Below is a small trained network, with its code and all its weights. Each question gives an input and a class and asks what happens when units are switched off, that is, made to give their printed mean instead of their output.

import numpy as np


def w(rows, s, z=0):
    codes = np.array(rows[::2]) - 128.0
    scale = np.full(codes.shape[1], s)
    scale[-1] = z or s
    return codes * scale


def f(y):
    return np.maximum(y, 0)


def log_softmax(a):
    a = a - a.max(-1, keepdims=True)
    return a - np.log(np.exp(a).sum(-1, keepdims=True))


def net(x, mask):
    res = np.array(x, float).reshape(1, 3) / 4 @ E
    y = f(res @ A[0][:, :-1].T + A[0][:, -1])
    res = res + np.where(mask, y, B[0][:, -1]) @ B[0][:, :-1]
    return log_softmax(res[-1] @ U[:, :-1].T + U[:, -1])


A, B = {}, {}
E = w([
[1,189,98,185,147,175,183,90,99,157,64],'x0',
[119,32,143,89,130,97,171,130,21,73,81],'x1',
[179,227,158,101,24,146,187,68,148,77,79],'x2',
],0.013)
A[0] = w([
[84,80,93,83,93,91,135,173,105,110,114,61],'neuron 0',
[14,146,92,161,172,148,255,102,76,131,106,113],'neuron 1',
[134,122,194,51,90,42,80,195,156,115,186,177],'neuron 2',
[125,161,173,160,115,161,56,140,249,137,205,159],'neuron 3',
[157,137,161,105,132,141,138,54,141,97,84,81],'neuron 4',
[187,88,223,100,101,68,72,161,72,122,90,154],'neuron 5',
[131,73,111,142,132,32,200,112,51,55,82,90],'neuron 6',
[176,205,162,70,115,141,202,52,117,76,106,82],'neuron 7',
[206,185,209,193,27,74,150,107,128,42,96,50],'neuron 8',
[150,69,183,116,194,110,168,106,85,56,47,64],'neuron 9',
[149,63,117,132,181,112,143,155,132,177,149,149],'neuron 10',
[60,85,138,113,210,92,38,196,99,183,162,8],'neuron 11',
],0.0079,0.0012)
B[0] = w([
[131,141,111,134,176,140,123,126,168,113,72,169],'neuron 0',
[152,56,170,124,67,175,153,159,122,251,207,252],'neuron 1',
[161,102,181,103,110,191,165,158,139,178,149,207],'neuron 2',
[44,105,130,178,94,138,153,144,169,116,35,215],'neuron 3',
[173,139,98,104,110,163,106,144,127,98,145,174],'neuron 4',
[153,103,170,117,53,129,194,196,156,145,112,205],'neuron 5',
[90,105,95,174,130,124,134,142,177,78,62,211],'neuron 6',
[148,166,62,93,170,144,81,135,129,140,151,225],'neuron 7',
[192,172,120,105,158,121,94,117,107,123,135,230],'neuron 8',
[105,137,72,131,189,147,186,165,172,120,112,199],'neuron 9',
[161,172,96,89,143,133,131,194,91,160,132,185],'neuron 10',
[160,121,89,153,155,74,84,81,83,66,180,228],'neuron 11',
],0.011,0.015)
U = w([
[130,80,207,49,2,180,212,165,93,160,210,228],'0',
[45,137,53,159,128,150,202,130,206,68,43,108],'1',
[155,154,21,17,186,134,48,102,22,82,210,2],'2',
],0.0078,0.00098)

Each question gives the input, the list of numbers given to net, and the class t.
The units are the neurons (one row each of A and B). Each row of codes is followed by its name. A weight is (code - 128) times the scale printed after its matrix; where a second scale follows, it is the last column's (A, B and U).
mask holds one flag per neuron, in row order. A switched-off neuron (its flag False) gives its mean, the last column of its row in B, instead of its output. The means were averaged over made-up inputs and are rounded, as every weight is.
A unit's drop is (log p(t) with every unit on - log p(t) with that unit switched off) / (log p(t) with every unit on - log p(t) with every unit switched off).
The circuit of an input: a set's keep is (log p(t) with only the set's units on - log p(t) with every unit switched off) / (log p(t) with every unit on - log p(t) with every unit switched off). Starting from all 12 units, units are removed one at a time, each time the one whose removal leaves the highest keep (on an exact tie, the one counted first), for as long as the keep stays at least 0.8.
circuit, biggest first: the units of the circuit, biggest drop first
unit that matters most: the unit with the biggest drop
top k neurons: the k neurons with the biggest drops, biggest first
drop of u: that unit's drop, to one decimal
input [4,7,0], class 1: circuit, biggest first => [neuron 6]
input [-5,-8,0], class 1: top 2 neurons => [neuron 3; neuron 1]
input [0,-1,2], class 2: top 4 neurons => [neuron 1; neuron 6; neuron 5; neuron 3]
input [-8,-2,-7], class 0: top 2 neurons => [neuron 2; neuron 5]
input [-4,-8,2], class 1: top 2 neurons => [neuron 3; neuron 1]
input [4,-4,2], class 0: top 4 neurons => [neuron 6; neuron 9; neuron 1; neuron 0]
input [6,-5,6], class 0: top 2 neurons => [neuron 1; neuron 11]
input [5,1,6], class 2: top 2 neurons => [neuron 7; neuron 5]
input [-7,8,0], class 1: top 4 neurons => [neuron 6; neuron 1; neuron 9; neuron 0]
input [-5,4,6], class 2: top 3 neurons => [neuron 8; neuron 7; neuron 1]
input [-1,-8,8], class 1: top 2 neurons => [neuron 3; neuron 11]
input [-3,6,2], class 1: top 2 neurons => [neuron 1; neuron 6]
input [5,5,-6], class 2: top 2 neurons => [neuron 11; neuron 3]
input [0,6,8], class 2: circuit, biggest first => [neuron 7]
input [5,0,5], class 0: top 2 neurons => [neuron 1; neuron 11]
input [4,8,-2], class 1: top 2 neurons => [neuron 6; neuron 9]
input [2,-2,-4], class 2: top 2 neurons => [neuron 5; neuron 11]
input [7,-2,4], class 0: drop of neuron 1 => 0.6
input [-8,-8,-7], class 0: drop of neuron 1 => -0.2
input [8,-7,-8], class 0: drop of neuron 3 => 0.1
input [-3,-8,-2], class 1: unit that matters most => neuron 3
input [5,2,-6], class 2: drop of neuron 3 => 0.5
